Here is a tiny trained network, its code and every weight. The questions are about switching its units off for an input and a class, where a switched-off unit gives its printed mean instead of its output.

import numpy as np


def w(rows, s, z=0):
    codes = np.array(rows[::2]) - 128.0
    scale = np.full(codes.shape[1], s)
    scale[-1] = z or s
    return codes * scale


def f(y):
    return np.maximum(y, 0)


def log_softmax(a):
    a = a - a.max(-1, keepdims=True)
    return a - np.log(np.exp(a).sum(-1, keepdims=True))


def net(x, mask):
    res = np.array(x, float).reshape(1, 5) / 4 @ E
    y = f(res @ A[0][:, :-1].T + A[0][:, -1])
    res = res + np.where(mask, y, B[0][:, -1]) @ B[0][:, :-1]
    return log_softmax(res[-1] @ U[:, :-1].T + U[:, -1])


A, B = {}, {}
E = w([
[125,206,58,42,83,104,137],'x0',
[142,166,121,158,199,42,138],'x1',
[178,137,239,76,171,130,81],'x2',
[56,139,255,117,86,73,177],'x3',
[131,118,128,123,124,120,132],'x4',
],0.0099)
A[0] = w([
[100,160,133,160,204,61,138,62],'neuron 1',
[125,29,152,207,160,128,107,66],'neuron 2',
[80,125,36,220,89,181,187,111],'neuron 3',
[182,141,99,188,204,53,148,99],'neuron 4',
[135,54,157,200,177,146,154,59],'neuron 5',
[50,96,151,132,91,93,228,126],'neuron 6',
[136,44,144,216,142,154,102,42],'neuron 7',
[162,93,58,167,131,134,99,105],'neuron 8',
[151,195,77,27,117,119,153,77],'neuron 9',
[194,75,145,143,131,133,196,55],'neuron 10',
[96,105,91,202,56,107,171,43],'neuron 11',
[159,44,118,91,62,155,89,123],'neuron 12',
[75,132,85,29,129,95,105,3],'neuron 13',
[254,93,9,131,178,194,31,9],'neuron 14',
[226,143,204,90,151,185,55,120],'neuron 15',
[149,164,122,104,61,85,65,22],'neuron 16',
[92,17,131,118,58,223,129,54],'neuron 17',
[128,117,98,179,119,106,187,57],'neuron 18',
[89,59,144,131,156,113,83,26],'neuron 19',
],0.01,0.0062)
B[0] = w([
[38,157,138,61,92,147,22,167],'neuron 1',
[146,226,61,179,59,138,185,179],'neuron 2',
[217,126,160,111,252,115,121,214],'neuron 3',
[30,121,74,21,111,168,32,182],'neuron 4',
[146,197,41,148,39,118,227,173],'neuron 5',
[126,68,192,141,121,137,139,192],'neuron 6',
[153,218,84,151,117,145,192,172],'neuron 7',
[118,48,200,130,109,139,137,184],'neuron 8',
[134,197,84,242,104,200,199,192],'neuron 9',
[77,157,123,121,145,108,151,139],'neuron 10',
[199,129,176,103,208,105,139,166],'neuron 11',
[76,184,77,87,154,122,35,182],'neuron 12',
[141,161,100,180,89,112,213,152],'neuron 13',
[123,84,253,129,14,78,145,246],'neuron 14',
[201,92,94,108,242,80,144,223],'neuron 15',
[184,161,82,148,107,97,165,142],'neuron 16',
[52,137,56,28,113,93,62,190],'neuron 17',
[208,124,144,47,183,83,116,150],'neuron 18',
[156,158,139,123,107,115,184,142],'neuron 19',
],0.0072,0.013)
U = w([
[156,214,41,218,66,174,223,96],'0',
[128,62,254,153,22,148,164,106],'1',
[130,100,86,176,136,181,124,251],'2',
[217,115,103,115,243,154,146,87],'3',
[66,153,20,65,91,167,47,89],'4',
],0.0073,0.015)

Each question gives the input, the list of numbers given to net, and the class t.
The units are the neurons (one row each of A and B). Each row of codes is followed by its name. A weight is (code - 128) times the scale printed after its matrix; where a second scale follows, it is the last column's (A, B and U).
mask holds one flag per neuron, in row order. A switched-off neuron (its flag False) gives its mean, the last column of its row in B, instead of its output. The means were averaged over made-up inputs and are rounded, as every weight is.
A unit's drop is (log p(t) with every unit on - log p(t) with that unit switched off) / (log p(t) with every unit on - log p(t) with every unit switched off).
The circuit of an input: a set's keep is (log p(t) with only the set's units on - log p(t) with every unit switched off) / (log p(t) with every unit on - log p(t) with every unit switched off). Starting from the 12 units with the biggest drops (on a tie, the unit counted first), units are removed one at a time, each time the one whose removal leaves the highest keep (on an exact tie, the one counted first), for as long as the keep stays at least 0.8.
units of the circuit, in order: the units of the circuit, biggest drop first
unit that matters most: the unit with the biggest drop
k most important neurons: the k neurons with the biggest drops, biggest first
drop when u is switched off: that unit's drop, to one decimal
input [4,-5,7,1,2], class 3: 2 most important neurons	neuron 15; neuron 14
input [-7,8,-3,7,-6], class 4: 2 most important neurons	neuron 1; neuron 4
input [-8,2,-8,1,-7], class 0: 2 most important neurons	neuron 2; neuron 5
input [3,-1,-5,-4,4], class 3: 2 most important neurons	neuron 3; neuron 11
input [-6,8,5,2,-6], class 4: units of the circuit, in order	neuron 4; neuron 1
input [-5,-6,1,-3,2], class 4: unit that matters most	neuron 17
input [8,-8,-4,-7,-3], class 0: 2 most important neurons	neuron 9; neuron 13
input [-6,-3,2,-7,-4], class 1: 3 most important neurons	neuron 14; neuron 8; neuron 9
input [-3,-7,2,4,-1], class 4: units of the circuit, in order	neuron 17; neuron 14
input [-8,3,-7,7,8], class 0: 4 most important neurons	neuron 2; neuron 5; neuron 14; neuron 7
input [-1,5,4,-2,3], class 4: 2 most important neurons	neuron 4; neuron 3
input [7,1,1,6,-3], class 0: 2 most important neurons	neuron 14; neuron 9
input [-7,-8,7,2,5], class 4: 2 most important neurons	neuron 17; neuron 12
input [-2,-7,6,7,8], class 2: 2 most important neurons	neuron 14; neuron 15
input [3,-1,-5,-5,4], class 1: units of the circuit, in order	neuron 14; neuron 8
input [-2,7,-3,-2,0], class 4: units of the circuit, in order	neuron 4
input [-7,-5,2,-4,7], class 0: units of the circuit, in order	neuron 2; neuron 5
input [-5,1,-6,-5,-3], class 3: 4 most important neurons	neuron 3; neuron 18; neuron 11; neuron 9
input [2,-6,3,6,-8], class 2: 2 most important neurons	neuron 14; neuron 8
input [-4,3,8,4,7], class 3: unit that matters most	neuron 15
input [7,0,5,2,-3], class 0: drop when neuron 9 is switched off	0.3
input [-5,-8,-6,-3,-1], class 4: drop when neuron 17 is switched off	1.9
input [-6,0,8,4,2], class 3: drop when neuron 14 is switched off	0.3
